Below are the code and all the weights of a small trained network. Each question names an input and a class and asks about switching units off, where a switched-off unit gives its printed mean instead of its output.

import numpy as np


def w(rows, s, z=0):
    codes = np.array(rows[::2]) - 128.0
    scale = np.full(codes.shape[1], s)
    scale[-1] = z or s
    return codes * scale


def norm(h):
    return h / np.sqrt((h * h).mean(-1, keepdims=True) + 1e-5)


def f(y):
    return y / 2 * (1 + np.tanh(0.7978845608 * (y + 0.044715 * y**3)))


def log_softmax(a):
    a = a - a.max(-1, keepdims=True)
    return a - np.log(np.exp(a).sum(-1, keepdims=True))


def net(x, mask):
    res = np.array(x, float).reshape(1, 3) / 4 @ E
    u = 0
    for l in range(4):
        y = f(norm(res) @ A[l][:, :-1].T + A[l][:, -1])
        res = res + np.where(mask[u : u + 7], y, B[l][:, -1]) @ B[l][:, :-1]
        u += 7
    return log_softmax(norm(res)[-1] @ U[:, :-1].T + U[:, -1])


A, B = {}, {}
E = w([
[189,133,201,250],'x0',
[114,121,130,135],'x1',
[151,45,42,156],'x2',
],0.0021)
A[0] = w([
[58,247,108,50,29],'L0N1',
[188,121,114,165,112],'L0N2',
[110,65,98,114,147],'L0N3',
[95,134,161,150,147],'L0N4',
[101,138,1,98,2],'L0N5',
[88,120,170,39,15],'L0N6',
[144,233,144,153,163],'L0N7',
],0.0055,0.0011)
B[0] = w([
[125,135,36,253,251],'L0N1',
[145,128,137,174,149],'L0N2',
[201,147,145,89,165],'L0N3',
[185,154,174,118,141],'L0N4',
[94,101,195,80,208],'L0N5',
[134,149,97,173,175],'L0N6',
[77,94,220,104,181],'L0N7',
],0.0041,0.0027)
A[1] = w([
[139,78,19,121,111],'L1N1',
[74,209,139,125,199],'L1N2',
[102,180,255,84,2],'L1N3',
[97,198,80,243,60],'L1N4',
[70,84,162,186,146],'L1N5',
[146,134,180,113,155],'L1N6',
[157,171,140,106,135],'L1N7',
],0.005,0.002)
B[1] = w([
[90,158,225,144,225],'L1N1',
[92,92,124,196,196],'L1N2',
[105,130,150,171,151],'L1N3',
[86,146,32,54,253],'L1N4',
[183,165,144,117,190],'L1N5',
[3,168,107,142,147],'L1N6',
[51,101,66,164,117],'L1N7',
],0.0041,0.002)
A[2] = w([
[116,86,156,2,134],'L2N1',
[82,115,86,163,110],'L2N2',
[238,109,95,169,71],'L2N3',
[111,165,44,225,251],'L2N4',
[129,29,89,24,102],'L2N5',
[77,202,54,112,147],'L2N6',
[116,105,156,173,130],'L2N7',
],0.0063,0.0018)
B[2] = w([
[194,255,84,123,193],'L2N1',
[112,83,153,104,154],'L2N2',
[147,101,83,175,157],'L2N3',
[90,133,106,64,252],'L2N4',
[187,195,159,152,197],'L2N5',
[84,84,84,107,204],'L2N6',
[163,191,87,141,147],'L2N7',
],0.0052,0.0041)
A[3] = w([
[170,32,79,187,76],'L3N1',
[198,128,110,138,141],'L3N2',
[124,98,99,161,87],'L3N3',
[201,125,216,176,135],'L3N4',
[36,143,253,143,2],'L3N5',
[144,108,255,88,204],'L3N6',
[121,146,140,181,87],'L3N7',
],0.006,0.0017)
B[3] = w([
[175,77,123,147,201],'L3N1',
[135,115,72,123,184],'L3N2',
[157,92,108,88,136],'L3N3',
[83,112,103,75,251],'L3N4',
[162,126,137,254,210],'L3N5',
[49,143,95,149,171],'L3N6',
[133,155,168,114,148],'L3N7',
],0.005,0.0018)
U = w([
[35,111,61,58,208],'0',
[140,113,182,93,20],'1',
[201,245,118,83,206],'2',
[143,109,223,79,2],'3',
[138,115,167,102,23],'4',
[70,165,198,236,205],'5',
[140,104,157,111,5],'6',
[228,31,61,156,174],'7',
],0.011,0.0059)

Each question gives the input, the list of numbers given to net, and the class t.
The units are the neurons (one row each of A and B). Each row of codes is followed by its name. A weight is (code - 128) times the scale printed after its matrix; where a second scale follows, it is the last column's (A, B and U).
mask holds one flag per neuron, layer by layer. A switched-off neuron (its flag False) gives its mean, the last column of its row in B, instead of its output. The means were averaged over made-up inputs and are rounded, as every weight is.
A unit's drop is (log p(t) with every unit on - log p(t) with that unit switched off) / (log p(t) with every unit on - log p(t) with every unit switched off).
The circuit of an input: a set's keep is (log p(t) with only the set's units on - log p(t) with every unit switched off) / (log p(t) with every unit on - log p(t) with every unit switched off). Starting from the 12 units with the biggest drops (on a tie, the unit counted first), units are removed one at a time, each time the one whose removal leaves the highest keep (on an exact tie, the one counted first), for as long as the keep stays at least 0.8.
units of the circuit, in order: the units of the circuit, biggest drop first
most important unit: the unit with the biggest drop
top k neurons: the k neurons with the biggest drops, biggest first
k most important neurons of layer l: the k neurons of layer l with the biggest drops, biggest first
drop of u: that unit's drop, to one decimal
input [1,-7,-2], class 5: units of the circuit, in order => L0N7, L3N5
input [4,8,2], class 7: most important unit => L0N1
input [1,4,-4], class 5: top 3 neurons => L0N7, L3N5, L2N1
input [0,6,-7], class 0: top 2 neurons => L0N1, L0N5
input [0,1,8], class 2: units of the circuit, in order => L0N1, L2N5
input [-4,-7,1], class 2: top 3 neurons => L0N5, L2N1, L1N6
input [2,4,1], class 7: top 3 neurons => L0N5, L0N1, L2N3
input [0,-3,-8], class 0: 3 most important neurons of layer 0 => L0N1, L0N5, L0N6
input [3,-4,1], class 7: top 2 neurons => L1N1, L0N5
input [1,-5,-6], class 5: top 2 neurons => L0N7, L3N5
input [5,7,1], class 7: top 4 neurons => L1N1, L0N5, L2N3, L2N1
input [2,-5,1], class 7: top 3 neurons => L1N1, L0N5, L0N1
input [5,-8,1], class 7: top 2 neurons => L1N1, L0N5
input [4,1,1], class 7: most important unit => L1N1
input [-6,-8,1], class 2: 2 most important neurons of layer 0 => L0N5, L0N3
input [1,-6,-3], class 5: drop of L0N7 => 2.2
input [0,-8,-5], class 0: drop of L0N1 => 1.8
input [2,-1,-5], class 5: drop of L0N7 => 0.8
